Here is a tiny trained network, its code and every weight. The questions are about switching its units off for an input and a class, where a switched-off unit gives its printed mean instead of its output.

import numpy as np


def w(rows, s, z=0):
    codes = np.array(rows[::2]) - 128.0
    scale = np.full(codes.shape[1], s)
    scale[-1] = z or s
    return codes * scale


def norm(h):
    return h / np.sqrt((h * h).mean(-1, keepdims=True) + 1e-5)


def f(y):
    return np.maximum(y, 0)


def log_softmax(a):
    a = a - a.max(-1, keepdims=True)
    return a - np.log(np.exp(a).sum(-1, keepdims=True))


def net(x, mask):
    res = np.array(x, float).reshape(1, 7) / 4 @ E
    u = 0
    for l in range(3):
        y = f(norm(res) @ A[l][:, :-1].T + A[l][:, -1])
        res = res + np.where(mask[u : u + 8], y, B[l][:, -1]) @ B[l][:, :-1]
        u += 8
    return log_softmax(norm(res)[-1] @ U[:, :-1].T + U[:, -1])


A, B = {}, {}
E = w([
[170,149,100,144,72,53,151,160,79,122,125,73],'x0',
[41,132,214,154,118,108,118,77,156,127,146,204],'x1',
[188,122,176,16,132,114,69,103,106,70,157,90],'x2',
[71,112,101,156,161,206,107,30,115,107,149,81],'x3',
[130,83,61,183,244,176,155,160,102,97,173,135],'x4',
[125,146,176,66,98,1,198,11,68,228,171,77],'x5',
[85,22,172,40,105,6,127,52,61,141,38,255],'x6',
],0.0074)
A[0] = w([
[101,133,137,114,73,138,127,7,134,135,120,86,17],'0.n1',
[132,74,35,201,138,111,138,150,66,82,77,132,77],'0.n2',
[182,101,144,5,160,165,78,77,117,60,119,110,118],'0.n3',
[162,185,105,149,136,136,166,106,143,216,158,31,150],'0.n4',
[113,117,141,95,125,90,124,34,107,114,117,166,104],'0.n5',
[142,161,119,175,108,102,136,130,128,146,92,133,39],'0.n6',
[175,139,141,84,80,109,106,173,131,111,108,137,3],'0.n7',
[179,146,102,118,57,125,121,207,133,108,78,120,91],'0.n8',
],0.016,0.0033)
B[0] = w([
[114,198,157,188,182,82,51,53,74,103,137,152,205],'0.n1',
[164,125,78,74,194,193,125,121,75,187,222,105,213],'0.n2',
[161,59,92,51,181,119,143,217,107,146,211,113,231],'0.n3',
[131,150,89,120,168,141,144,161,86,126,198,12,252],'0.n4',
[128,85,121,85,107,132,171,88,103,160,101,145,218],'0.n5',
[150,68,103,75,135,137,79,144,117,100,141,106,155],'0.n6',
[99,133,152,142,47,70,102,147,208,98,113,92,179],'0.n7',
[57,59,195,146,39,83,92,219,156,75,126,96,210],'0.n8',
],0.011,0.013)
A[1] = w([
[151,174,158,66,99,141,176,107,151,170,158,70,6],'1.n1',
[89,171,155,171,108,153,140,18,118,90,117,97,41],'1.n2',
[144,105,137,138,135,77,54,91,91,123,74,220,118],'1.n3',
[122,91,152,55,80,86,163,55,119,208,85,227,53],'1.n4',
[114,143,120,190,175,239,95,193,172,97,145,158,228],'1.n5',
[65,119,151,55,143,111,96,103,137,162,177,161,165],'1.n6',
[116,127,42,223,76,108,248,161,116,167,108,115,74],'1.n7',
[161,212,82,176,174,237,96,119,168,128,90,193,103],'1.n8',
],0.015,0.0017)
B[1] = w([
[163,88,73,153,124,150,159,107,132,153,173,175,176],'1.n1',
[103,146,125,187,109,88,41,137,115,193,136,138,164],'1.n2',
[72,73,214,102,130,183,198,129,161,178,127,146,183],'1.n3',
[103,123,162,115,83,188,156,105,65,188,8,156,222],'1.n4',
[141,100,71,143,157,173,167,25,158,126,165,220,254],'1.n5',
[113,153,142,145,109,192,171,119,130,202,155,78,218],'1.n6',
[145,79,148,31,145,130,51,172,78,122,120,191,151],'1.n7',
[143,141,106,171,77,157,132,113,236,44,95,186,178],'1.n8',
],0.013)
A[2] = w([
[138,87,41,123,199,113,83,164,58,85,60,127,39],'2.n1',
[169,146,127,124,149,110,137,123,127,111,84,112,76],'2.n2',
[189,129,155,30,178,101,160,119,102,77,170,111,5],'2.n3',
[224,168,137,132,61,125,110,186,128,68,59,85,114],'2.n4',
[115,148,168,144,189,93,91,104,100,126,42,179,112],'2.n5',
[162,162,107,157,132,107,195,60,142,42,58,206,43],'2.n6',
[209,175,128,65,148,19,213,112,100,107,131,92,5],'2.n7',
[126,250,149,140,125,96,101,105,73,83,99,87,74],'2.n8',
],0.015,0.003)
B[2] = w([
[165,173,159,81,126,83,164,57,139,121,203,57,183],'2.n1',
[138,95,109,155,96,170,90,116,129,147,134,142,128],'2.n2',
[153,133,42,144,101,220,176,176,138,111,95,105,254],'2.n3',
[124,151,210,40,177,33,94,152,142,137,129,215,182],'2.n4',
[199,186,150,42,108,86,241,143,139,14,122,93,174],'2.n5',
[83,157,110,189,174,109,81,164,174,4,71,162,215],'2.n6',
[123,94,109,114,191,250,54,132,197,94,166,215,186],'2.n7',
[142,196,119,180,174,92,137,112,109,128,102,204,161],'2.n8',
],0.011,0.0063)
U = w([
[90,101,204,62,100,155,212,49,54,222,30,159,146],'0',
[114,254,142,213,169,37,80,40,60,163,154,62,130],'1',
[202,168,112,157,158,43,128,107,147,102,3,111,13],'2',
[201,178,126,148,156,43,131,99,130,67,17,112,2],'3',
[176,78,25,67,191,193,144,155,105,135,247,59,170],'4',
[134,145,69,209,158,188,139,31,221,54,95,235,115],'5',
[93,100,202,106,39,34,92,218,213,59,91,93,140],'6',
],0.0094,0.0051)

Each question gives the input, the list of numbers given to net, and the class t.
The units are the neurons (one row each of A and B). Each row of codes is followed by its name. A weight is (code - 128) times the scale printed after its matrix; where a second scale follows, it is the last column's (A, B and U).
mask holds one flag per neuron, layer by layer. A switched-off neuron (its flag False) gives its mean, the last column of its row in B, instead of its output. The means were averaged over made-up inputs and are rounded, as every weight is.
A unit's drop is (log p(t) with every unit on - log p(t) with that unit switched off) / (log p(t) with every unit on - log p(t) with every unit switched off).
The circuit of an input: a set's keep is (log p(t) with only the set's units on - log p(t) with every unit switched off) / (log p(t) with every unit on - log p(t) with every unit switched off). Starting from the 12 units with the biggest drops (on a tie, the unit counted first), units are removed one at a time, each time the one whose removal leaves the highest keep (on an exact tie, the one counted first), for as long as the keep stays at least 0.8.
units of the circuit, in order: the units of the circuit, biggest drop first
top k neurons: the k neurons with the biggest drops, biggest first
top k neurons in layer l: the k neurons of layer l with the biggest drops, biggest first
drop when u is switched off: that unit's drop, to one decimal
input [-1,1,-7,-1,6,-4,-5], class 5: top 3 neurons	[0.n3 1.n8 1.n5]
input [0,4,0,-2,-8,-1,-1], class 6: units of the circuit, in order	[0.n7]
input [-7,-5,-4,-1,-4,-8,3], class 5: top 3 neurons	[1.n5 0.n3 0.n4]
input [2,2,-2,3,-7,7,-1], class 1: top 2 neurons	[0.n1 0.n4]
input [-4,0,1,1,0,5,-1], class 1: top 2 neurons	[0.n1 0.n2]
input [0,2,5,-5,6,-7,-6], class 5: units of the circuit, in order	[1.n5 0.n4]
input [6,5,2,3,8,7,2], class 0: top 2 neurons	[0.n5 1.n4]
input [-7,-1,-7,-8,-4,-4,-4], class 5: top 4 neurons in layer 0	[0.n5 0.n3 0.n4 0.n7]
input [0,-7,-3,-6,-5,7,2], class 6: top 4 neurons in layer 0	[0.n2 0.n7 0.n8 0.n3]
input [-7,-5,-1,-8,-1,-4,-8], class 6: top 2 neurons	[0.n8 0.n2]
input [1,8,-4,6,7,-2,5], class 0: top 2 neurons	[0.n4 0.n5]
input [-2,-2,-1,3,-6,3,-6], class 1: top 3 neurons in layer 0	[0.n1 0.n3 0.n2]
input [-4,-7,1,1,8,-7,-2], class 5: top 2 neurons in layer 0	[0.n4 0.n5]
input [-4,-1,-2,0,-8,4,-4], class 1: units of the circuit, in order	[0.n1]
input [3,2,0,5,6,-8,-1], class 5: top 2 neurons in layer 0	[0.n3 0.n4]
input [-1,4,-3,6,5,-3,0], class 5: drop when 0.n3 is switched off	0.1
input [1,-7,3,-6,1,-2,-2], class 6: drop when 0.n8 is switched off	0.5
input [-3,-1,-7,3,-7,-5,0], class 5: drop when 0.n3 is switched off	0.1
input [-3,8,-3,1,-3,-1,-7], class 5: drop when 0.n8 is switched off	0.0
input [5,-5,3,1,-7,-3,-8], class 6: units of the circuit, in order	[0.n8]
